Each row has a class, written after it.
[ 52 -28  -3 -38  29  -4 -17   0  40 -18  -6  14  -8  18  -5  51  90  35
  20   2 -32  36  23  40  49  10  26 -37 -30 -26  38 -30  41   6 -10 -45]
gom
[-31   3 -23 -11  15   2   6 -15 -44 -10 -30  60 -13  24  -7  -5 -10 -38
  13  23  12 -14 -33  -7  19  23  71  10 -28 -24 -93  31 -23 -14 -53 -52]
des
[ 76  56 -47  30  35  26  17  11 -76  17 -40 -25  70  -4 -63  26  43  42
 -44  -5  58  18  25  -7  26  -6  62 -29 -10 -20  -5  13  25 -25 -90  -2]
des
[ 41  64 -30 -41  32   9  17  17  11  -7 -15  48   5 -19 -27  67   3 -19
  -4  19  -6 -23  14   2  57 -27   2 -10  20 -81 -23  27 -16  49  24 -29]
goz
[ 34  74 -29 -12  41   1  39   9  18   7 -36  43  26 -10 -21  66  34 -11
  -7  12 -20  -7  43  16  44 -43  -6 -12 -13 -91   0  17 -12  60   5 -27]
lusuf
[-37   1 -10  -5  19   2  -4 -48 -21  -5 -47  86 -46  64   5  23  13 -57
  12  39  -2   6 -26 -18  28  33  39 -25 -36 -33 -68  36 -34   5 -67 -51]
lusuf
[ 33 -32 -21 -58 -25 -22 -21  10  21 -34  17  14 -50  -7 -23  29  70  25
   3 -14 -48  12  10  35  57  38   5 -44 -30   2  40  -6  47   3 -36 -60]
zumip
[ 77   4  -5 -57  28   8  -3 -24  23 -12 -23   4 -16  29   7  60 106  31
   0  11 -16  51  21  58  36  16  26 -32 -25 -32  38 -46  46   2 -15 -26]
goz
[-59  13 -29  -8 -12 -10 -12 -25 -37 -32 -36  93 -41  40 -13  28   3 -40
  22  33   4   2 -30  -5  32  35  43 -28 -34   3 -65  35 -20 -13 -42 -36]
des
[  8  67 -38 -29  19   0   7  11  10 -11 -30  55  -1   1 -41  51  17 -24
   3  31 -13 -19  37  20  52 -31  15 -19 -23 -71  -5  16   2  44  22 -32]
nol
[ 64  -3 -14 -43  18  -2  -4  -8  24 -25 -20   3 -12  30  -5  63 108  45
   7   8 -27  31  11  50  39  23  30 -28 -32 -29  40 -43  41  -3 -23 -41]
tigot
[  5  84 -21 -39  35  13  22  -5  -3  -4 -21  66  11 -26  -6  64   7 -22
   3  34 -16 -20  18   3  67 -23  -5  -1   3 -78 -43  32 -21  56   9 -41]
goz
[ 95  63 -50  52  34   7  26  27 -65  14 -15 -35  76 -30 -36  28  29  35
 -31 -11  42  26  40 -13  33  -1  38 -46 -11 -21 -21  30   1  -6 -88  -6]
nubu
[ -4  61 -40 -21  16  -5  24   6  -4   1 -20  76 -11  -9 -34  57   2 -34
   5  34 -27 -13  28   6  50 -32 -24 -23 -14 -57 -11  30 -22  60   0 -31]
lusuf
[-23  -9  -7  23  50  17   3 -36 -38   5 -46  53 -14  81   5  32  25 -39
  12  34  18  30 -13   1  15  27  78 -32 -28 -59 -79  27 -19   0 -41 -41]
kimop
[ 80  41 -43  50  30  23  13  13 -74  15 -30 -34  68  -5 -55  20  47  24
 -52  -7  58  29  23  -3  30   7  58 -57  -4 -24   1  25  20  -8 -86 -22]
kimop
[ 85  65 -60  37  35   5  12  24 -71   4 -10 -27  79 -23 -42  30  11  51
 -37  -3  49   2  22 -11  48   0  34 -51  -8 -15 -34  33   7 -14 -79 -22]
tigot
[ 24  65 -41 -19  34  -7  16  28  -1 -18 -14  63   2  -9 -37  83   3  -8
  -5  31 -16 -25  26  13  58 -36  15 -15  -7 -63 -18  29  -6  52  14 -27]
tigot
[100  54 -37  40  56  11  22  19 -57  38 -10 -42  64  -6 -57  31  51  44
 -54  -6  45  27  34  -4  24 -12  57 -40 -16 -39  -7  29  36  -5 -91 -19]
zumip
[ 14 -25  -9 -60 -44  -7 -10  -2  22 -20  -3  -7 -21   3 -32  22  57  16
 -22  -6 -28   3   8  42  39   0  50 -19 -29 -16  51 -56  50   1 -42 -40]
sipe
[ 90  71 -38  22  39  16  14  -7 -49  17 -19  -8  53 -12 -34  43  33  37
 -35  -1  54  35  27   5  38  -3  35 -58  -5 -22 -17  20  15 -10 -56  -8]
goz
[ 42  85 -28 -41  45   9  24  10   7   0 -24  47  20 -25 -16  70  25  -9
   3  24 -14 -13  32  24  60 -33  -5 -12   3 -78 -13  14  -1  57  33 -35]
goz
[ 17 -18 -17 -11  43   6  -9  -9 -25  -4 -17  54 -10  46  -6   7   3 -31
  16  37  19  -3 -31 -14  32  25  89  -7 -32 -41 -94  38 -28 -16 -63 -58]
gom
[  8 -28  -8 -60 -22 -15 -13   5   7 -43  -8  23 -26   7  -4  33  84  23
  12 -13 -37  34   9  43  62  11  21 -44 -21  -4  48 -27  39   5 -12 -73]
lut
[-13  -8  -8  -7  69  15  -7 -55 -32   5 -41  55 -29  73  11  28   5 -34
  24  44   9  -2 -33 -11  19  34  59   1 -44 -44 -94  23 -18  -9 -47 -59]
tigot
[-12  79 -26 -24  26   0  20  16  -3 -12 -21  58   9 -16 -12  70  -9 -19
   4  45 -25 -43  13  -7  58 -19  -8  13   5 -58 -40  38 -25  59  12 -40]
tigot
[ -6  13 -11  19  53  15   3 -41 -15  22 -53  53 -18  75 -14  46  33 -39
  16  34  19  28   0  -6   5  19  90  -7 -37 -68 -67  22 -22  -3 -43 -32]
nubu
[ 73  72 -23  38  49  11  22   3 -54  19 -23 -17  75  -7 -22  37  17  51
 -39 -20  31  40  60   8  37 -24  46 -31 -10 -47 -22  12  32  17 -58  10]
sipe
[ 39  75 -42 -26  26  -7  28  32   9   3   1  34  19 -30 -41  56  22   1
  -5  20 -32 -26  31   8  59 -28   3  -8  -7 -80 -13  35  -3  53 -11 -48]
zumip
[ 19 -22 -10 -58  -9 -10 -21  -5   6 -42 -19  22 -34  21   1  37  91  19
  13  -3 -39  41  16  37  63  18  20 -39 -22  -2  50 -30  41   4 -24 -59]
lut
[ -1  81 -26 -36  15   1  22  27   7  -2  -9  58  -1 -21 -15  53   5 -17
  11  34 -50 -39  21 -10  61 -13 -15  19   2 -78 -36  43 -22  66  -5 -50]
zumip
[-34  13  -7 -20   9   3  -5 -47 -13  -7 -28  72 -41  41  23  31   0 -46
  22  36  11   8 -35  -2  25  32  33 -25 -25 -17 -80  25 -26   1 -23 -52]
goz
[ 72  68 -30  55  24  14  26  20 -67  14 -19 -18  76 -20 -23  38  38  39
 -31 -12  38  45  38 -11  24   2  35 -41  -2 -17 -13  37   1   4 -82  -1]
nubu
[ 27  69 -44 -22  22  -4  38  38  11 -11 -22  33  31 -36 -48  59  21  11
  -5   4  -8 -23  37  31  45 -45   9   1  -4 -73  -1   7   1  37  31  -7]
des
[-14  14 -10  -9  50  15  -5 -63 -27  12 -36  81 -27  63  16  37  18 -34
  22  36  22  27 -18   6  24  21  57 -37 -33 -45 -84  24 -16  -2 -23 -36]
goz
[109  61 -49  52  39  12  19  17 -58  23 -31 -36  63 -15 -68  37  50  27
 -49 -13  65  32  39  -5  23   1  73 -43 -15 -25   3  28  17 -16 -87   0]
nubu
[ 30  58 -30 -21  48   6  16  17  13   0 -18  69  12 -11 -26  69  18 -16
  18  39 -17 -14  28   7  57 -36   8  -7 -13 -67 -17  32 -13  60  13 -30]
gom
[-22  64 -28 -29   7  -4  14   6  14 -11 -15  42   6 -23 -24  33  -3 -33
   3  31 -17 -42  21  -5  60 -21   4   2 -10 -76 -39  27 -18  44  15 -47]
nol
[ 78  42 -40  59  64  28  20 -17 -56  39 -34 -44  80  12 -41  18  45  28
 -34   9  50  36  32  -5  16   4  49 -47 -10 -46 -17  12   8 -11 -84 -21]
kimop
[ 36  71 -42 -28  37  -4  34  30   9  13   0  18  19 -27 -39  56  18  -3
  -7  26 -31 -30  37  11  56 -38   0   3 -13 -86 -18  25   3  54  -5 -44]
zumip
[ 48  64 -25 -14  53   4  28  28  33  13 -18  15  41 -20 -29  65  23  -2
  -2  23   1 -23  36  11  50 -44  30   8  -7 -82 -16  17  -4  45  23 -27]
gom
[ 19 -18  -3 -46 -13  -8  13   0  18  -5  -4 -18   1  14 -18  39 107  31
  -7   7 -19  37  13  52  32 -18  46 -34 -26 -19  67 -63  46  -5 -17 -61]
lut
[ -39  -10   -4   -3   34   -2    3  -29  -39   -9  -16   53  -23   32
    2   13  -22  -35    1   30   17  -20  -47  -15   24   28   62   -3
  -22  -24 -105   45  -25   -8  -45  -63]
tigot
[  -7   -8  -24   -6   43  -13    6  -21  -41    9    4   42  -23   37
  -20    6   -2  -32   -3   34    6   -6  -24   -7   30   28   75  -23
  -35  -40 -101   52   -9  -11  -72  -67]
zumip
[ 92  48 -41  24  30   5  -1   9 -66  -2 -19 -19  55 -21 -48  15  12  37
 -52 -26  41  22  40   0  49  -3  51 -40 -13 -20  -7  21  36  -1 -91   3]
sipe
[ 26 -35 -25 -44 -26 -10 -16  18  -6 -51  -4  16 -33  12 -17  40  80  15
   1 -12 -29  30  16  51  65  41  23 -64 -22  -8  36 -16  40   3 -16 -48]
kimop
[ 23  60 -30 -22  21   2  23  29   3  -9 -27  55   3 -11 -29  61  18 -29
 -12  16 -24 -13  23  -3  53 -34 -14  -8   3 -77  -2  32 -16  65  -7 -32]
lusuf
[-35 -27 -15   5  34  14   7 -45 -36  11 -30  32 -34  65   6  11  -3 -58
  18  29  17  12 -27   1   8  28  62 -15 -39 -35 -88  20 -16  -5 -29 -54]
kimop
[ 24 -30 -20 -45 -26 -18 -12  -2  26 -29  -9  21 -33  11 -25  39  81  14
  -3 -14 -33  27  13  38  47  20   1 -63 -29 -10  58 -26  36   4 -30 -53]
lusuf
[ -9  66 -22  -7  19  10  33  17 -13 -10 -24  51  24 -24  -5  57  19 -30
   5  23 -20 -21  22  -1  61  -8   0  -6   2 -81 -37  40 -26  66   8 -47]
kimop
[ 98  50 -36  55  64  20  26  -6 -52  37 -26 -44  72  -2 -49  39  52  29
 -38   3  52  47  36  -8  11 -10  55 -30 -20 -44  -5  16  12 -10 -94  -4]
nubu
[-20   2 -11   8  64  15  -3 -44 -28  10 -42  50 -15  92  -4  55  17 -20
   7  47  19  16 -26  -9  16  10  76 -17 -32 -62 -86  18 -14  -9 -45 -42]
tigot
[-36 -40  -2  15  25   6  13 -25 -32   4 -15  33 -16  42  -9  -5 -11 -49
  -3  16  27  -9 -37  -8   9  25  87 -22 -15 -47 -94  32 -29 -13 -39 -55]
kimop
[-37  11 -12  -1   3  -1  -4 -19 -36 -23 -29  79 -37  46   5  35   8 -47
  26  31  -7  20 -24 -13  29  42  46 -22 -25 -22 -72  46 -35   6 -48 -43]
nubu
[ 65 -10 -10 -42  21   1 -14  -4  32 -16 -16   9 -18  33 -17  63 108  29
   3  20 -19  38  25  41  50  12  53 -33 -34 -17  46 -34  48  -3 -32 -29]
gom
[-68  -5  13  -3  16  -8   5 -33 -19 -13 -32  58 -30  49  22  17   5 -39
  22  32  -2  17 -30  -7  23   8  41 -14 -21 -15 -65  18 -25   1 -24 -65]
lut
[  6  70 -33 -25  42  13  32  26 -13  -7 -36  45  12  -9 -34  69   8 -19
   0  34 -22 -20  25   5  43 -48  -1  21   1 -69 -22  14  -4  55   7 -16]
des
[ 29 -20  -5 -29   6  -8  -6   3  28  -7   9   1   5  10 -17  45  88  25
  -1  29 -17  26  12  37  35  -5  34 -39 -31  -8  44 -37  35  -1 -28 -33]
gom
[-13 -12  -5  -5  74  17  -2 -58 -11  22 -37  44 -23  82  11  29   7 -39
  30  52  17  20 -17   2  11  12  61   0 -54 -34 -81  16  -9  -7 -31 -36]
gom
[-50   7  -6  -9   9 -14  -7 -26 -30 -30 -34  76 -30  47  19  22  16 -34
  28  30  -6  27 -21   3  39  21  33 -31 -28  -4 -55  28 -21   4 -29 -64]
lut
[ 78  46 -49  61  43  12  24  24 -76  15 -13 -46  91  -8 -34  25  29  42
 -37 -10  53  32  44   1  37   0  38 -68  -5 -37 -29  25  10  -9 -65  -9]
kimop
[ 36  65 -30 -28  40   1  26  35  12   7  -5  39   7  -9 -43  67  21  -4
  -4  27 -35 -28  32   0  53 -35   5   0   2 -97 -13  29  -5  58   1 -35]
zumip
[ 65  49 -36  62  30  14  22  19 -74   5 -22 -25  73  -4 -25  29  31  38
 -42 -10  50  38  39  -2  35   7  35 -64   4 -21 -23  35   6  -1 -66   5]
kimop
[ 95  36 -50  50  37  17  14  17 -74  11 -26 -41  64  -7 -61  19  46  27
 -57  -9  69  29  30   6  33   8  65 -60 -11 -25  -2  24  23 -18 -83  -5]
kimop
[-68  23 -15 -18 -11   6 -12 -22 -46 -31 -46 107 -36  41   0  19  -2 -43
  33  36 -14  -6 -39 -17  32  42  41  -6 -23  -3 -72  39 -32   0 -50 -56]
des
[ 20  55 -12  -1  22   4  40  32  28   9 -19  19  15 -27 -28  70  13 -25
  -4   7  -9 -24  29  -2  26 -41  16  14   6 -82  -4  17 -20  56  26 -10]
nubu
[114  59 -66  44  53  -2  15  17 -50  13   0 -35  83 -23 -40  25  16  46
 -32   9  59  25  42   0  47 -12  35 -57 -17  -5 -33  38   8 -14 -81   9]
gom
[ 55   7 -21 -70 -15  -1 -21 -11  15 -26 -11  34 -49   6 -19  53  89  11
   1  13 -19  22  12  42  60  32  34 -43 -22  -6  41 -31  40  -2 -21 -41]
goz
[ 21 -41  -4 -56  -7 -16  -6  -9  27 -35  -8   1 -31  13  -3  36  85  28
   7 -22 -28  39  19  51  51   7  28 -39 -29  -9  50 -39  48  -3  -2 -57]
lut
[ 71  53 -28  34  64  21  22 -16 -55  31 -36 -42  75   3 -35  17  56  37
 -33   4  44  47  25  -3  26 -28  48 -29 -15 -35   4  -2  20 -12 -82 -35]
lut
[ 26  80 -30 -37  30   8  21   6   2  -5 -21  67   8 -21 -16  75  11 -10
   5  25 -16  -8  30  23  57 -35 -10 -22   0 -63 -14  22  -6  60  28 -30]
goz
[  96   48  -42   34   50   10   13    6  -55   25   -8  -36   55  -14
  -51   17   35   41  -50   -2   36   16   29  -11   31   -2   36  -41
  -15  -23   -4   35   26   -7 -108  -13]
zumip
[-52   8 -14   0  -9  -9  -4 -30 -30 -17 -36  93 -43  48   9  23   9 -57
  13  34   0  10 -33 -18  32  36  27 -36 -34 -16 -69  44 -37   8 -62 -54]
lusuf
